Below is a small trained network, with its code and all its weights. Each question gives an input and a class and asks what happens when units are switched off, that is, made to give their printed mean instead of their output.

import numpy as np


def w(rows, s, z=0):
    codes = np.array(rows[::2]) - 128.0
    scale = np.full(codes.shape[1], s)
    scale[-1] = z or s
    return codes * scale


def norm(h):
    return h / np.sqrt((h * h).mean(-1, keepdims=True) + 1e-5)


def f(y):
    return y / 2 * (1 + np.tanh(0.7978845608 * (y + 0.044715 * y**3)))


def log_softmax(a):
    a = a - a.max(-1, keepdims=True)
    return a - np.log(np.exp(a).sum(-1, keepdims=True))


def net(x, mask):
    res = np.array(x, float).reshape(1, 4) / 4 @ E
    u = 0
    for l in range(2):
        y = f(norm(res) @ A[l][:, :-1].T + A[l][:, -1])
        res = res + np.where(mask[u : u + 16], y, B[l][:, -1]) @ B[l][:, :-1]
        u += 16
    return log_softmax(norm(res)[-1] @ U[:, :-1].T + U[:, -1])


A, B = {}, {}
E = w([
[62,190,53,51,62],'x0',
[28,4,201,42,144],'x1',
[206,118,173,42,52],'x2',
[170,73,24,77,170],'x3',
],0.002)
A[0] = w([
[139,104,88,97,159,41],'L0N0',
[24,48,147,68,143,15],'L0N1',
[174,43,2,105,175,44],'L0N2',
[202,217,54,169,100,95],'L0N3',
[10,149,66,182,220,21],'L0N4',
[103,91,163,67,127,65],'L0N5',
[81,114,97,190,183,88],'L0N6',
[113,116,133,130,113,98],'L0N7',
[131,155,105,63,98,87],'L0N8',
[164,110,83,96,155,3],'L0N9',
[197,38,182,209,175,116],'L0N10',
[22,182,46,71,43,32],'L0N11',
[221,139,172,20,73,29],'L0N12',
[156,95,56,101,158,22],'L0N13',
[107,162,159,107,144,76],'L0N14',
[54,190,228,206,74,28],'L0N15',
],0.0051,0.0012)
B[0] = w([
[101,138,137,108,104,116],'L0N0',
[53,161,44,193,152,237],'L0N1',
[98,211,179,57,51,195],'L0N2',
[50,135,35,169,149,253],'L0N3',
[204,56,131,153,35,211],'L0N4',
[104,127,56,146,121,164],'L0N5',
[181,107,119,107,83,166],'L0N6',
[122,134,124,133,127,123],'L0N7',
[177,127,161,146,141,143],'L0N8',
[116,142,167,125,105,113],'L0N9',
[191,134,99,80,208,254],'L0N10',
[226,103,166,76,251,225],'L0N11',
[176,76,114,165,46,213],'L0N12',
[114,165,140,107,93,129],'L0N13',
[115,137,141,128,120,124],'L0N14',
[109,210,157,56,54,232],'L0N15',
],0.011,0.0021)
A[1] = w([
[190,23,147,194,1,5],'L1N0',
[22,136,48,214,184,150],'L1N1',
[144,71,98,162,141,160],'L1N2',
[57,216,248,89,95,89],'L1N3',
[52,83,104,172,144,41],'L1N4',
[73,71,154,124,139,61],'L1N5',
[165,161,155,93,219,100],'L1N6',
[44,137,137,186,59,126],'L1N7',
[144,108,148,122,219,70],'L1N8',
[128,129,137,131,117,74],'L1N9',
[41,39,152,101,147,75],'L1N10',
[120,99,182,104,130,185],'L1N11',
[202,118,175,56,215,42],'L1N12',
[81,187,204,95,87,61],'L1N13',
[95,38,189,104,129,170],'L1N14',
[124,166,97,112,132,156],'L1N15',
],0.0072,0.0012)
B[1] = w([
[67,34,252,180,80,202],'L1N0',
[171,219,170,202,93,253],'L1N1',
[103,154,168,81,118,166],'L1N2',
[98,145,62,47,37,176],'L1N3',
[154,200,143,126,165,152],'L1N4',
[148,170,101,164,116,111],'L1N5',
[164,51,92,155,118,180],'L1N6',
[202,94,106,107,204,166],'L1N7',
[159,88,121,70,128,153],'L1N8',
[104,128,117,133,145,119],'L1N9',
[163,169,72,188,49,124],'L1N10',
[147,169,115,145,116,121],'L1N11',
[142,91,45,173,208,203],'L1N12',
[91,147,79,71,122,153],'L1N13',
[168,146,87,207,82,117],'L1N14',
[133,78,128,151,101,162],'L1N15',
],0.012,0.0048)
U = w([
[180,254,123,235,113,186],'0',
[198,42,34,137,214,174],'1',
[93,50,224,168,59,193],'2',
[74,170,43,14,43,183],'3',
[112,144,156,114,166,115],'4',
[38,153,133,114,168,18],'5',
[99,159,163,78,182,1],'6',
],0.0083,0.0046)

Each question gives the input, the list of numbers given to net, and the class t.
The units are the neurons (one row each of A and B). Each row of codes is followed by its name. A weight is (code - 128) times the scale printed after its matrix; where a second scale follows, it is the last column's (A, B and U).
mask holds one flag per neuron, layer by layer. A switched-off neuron (its flag False) gives its mean, the last column of its row in B, instead of its output. The means were averaged over made-up inputs and are rounded, as every weight is.
A unit's drop is (log p(t) with every unit on - log p(t) with that unit switched off) / (log p(t) with every unit on - log p(t) with every unit switched off).
The circuit of an input: a set's keep is (log p(t) with only the set's units on - log p(t) with every unit switched off) / (log p(t) with every unit on - log p(t) with every unit switched off). Starting from the 12 units with the biggest drops (on a tie, the unit counted first), units are removed one at a time, each time the one whose removal leaves the highest keep (on an exact tie, the one counted first), for as long as the keep stays at least 0.8.
units of the circuit, in order: the units of the circuit, biggest drop first
unit that matters most: the unit with the biggest drop
k most important neurons: the k neurons with the biggest drops, biggest first
top k neurons in layer l: the k neurons of layer l with the biggest drops, biggest first
input [-5,-7,8,0], class 2: top 3 neurons in layer 0 => L0N12; L0N1; L0N5
input [5,4,3,4], class 1: unit that matters most => L0N3
input [-7,-6,7,8], class 3: 3 most important neurons => L0N11; L0N4; L1N1
input [-5,-3,5,-5], class 1: 4 most important neurons => L0N10; L0N4; L0N2; L1N1
input [4,1,-7,2], class 2: units of the circuit, in order => L0N4; L1N0
input [5,5,-6,7], class 3: 2 most important neurons => L0N12; L0N2
input [-5,5,5,7], class 3: top 4 neurons in layer 0 => L0N11; L0N4; L0N3; L0N2
input [3,8,1,8], class 0: units of the circuit, in order => L0N1; L1N1
input [2,8,8,-4], class 0: top 3 neurons in layer 0 => L0N1; L0N4; L0N6
input [1,5,1,-6], class 3: 3 most important neurons => L0N15; L0N3; L1N3
input [5,6,-8,8], class 2: 4 most important neurons => L0N4; L0N3; L0N15; L0N10
input [1,8,-1,8], class 0: 4 most important neurons => L0N1; L0N15; L1N1; L0N5
input [0,7,-8,7], class 2: 4 most important neurons => L0N4; L0N3; L0N6; L1N0
input [-7,7,0,8], class 3: units of the circuit, in order => L0N2
input [8,5,8,-7], class 1: units of the circuit, in order => L0N11; L1N12
input [-6,-3,8,3], class 2: 3 most important neurons => L0N12; L0N11; L1N0
input [-3,1,6,-8], class 3: top 2 neurons in layer 0 => L0N15; L0N4
input [5,-4,-5,6], class 3: 4 most important neurons => L0N10; L0N12; L0N2; L0N13
input [-3,0,-6,-5], class 2: 3 most important neurons => L0N4; L1N0; L0N2
input [6,6,-6,-5], class 0: top 4 neurons in layer 0 => L0N10; L0N12; L0N1; L0N2
input [5,4,-4,-3], class 1: 3 most important neurons => L0N11; L0N3; L0N12
input [-8,5,-5,-4], class 1: unit that matters most => L0N10
input [-6,-1,-7,7], class 2: top 4 neurons in layer 0 => L0N4; L0N11; L0N6; L0N15
input [-7,-3,-6,-5], class 1: 2 most important neurons => L0N10; L0N12
input [-1,5,1,6], class 3: top 2 neurons in layer 0 => L0N2; L0N3
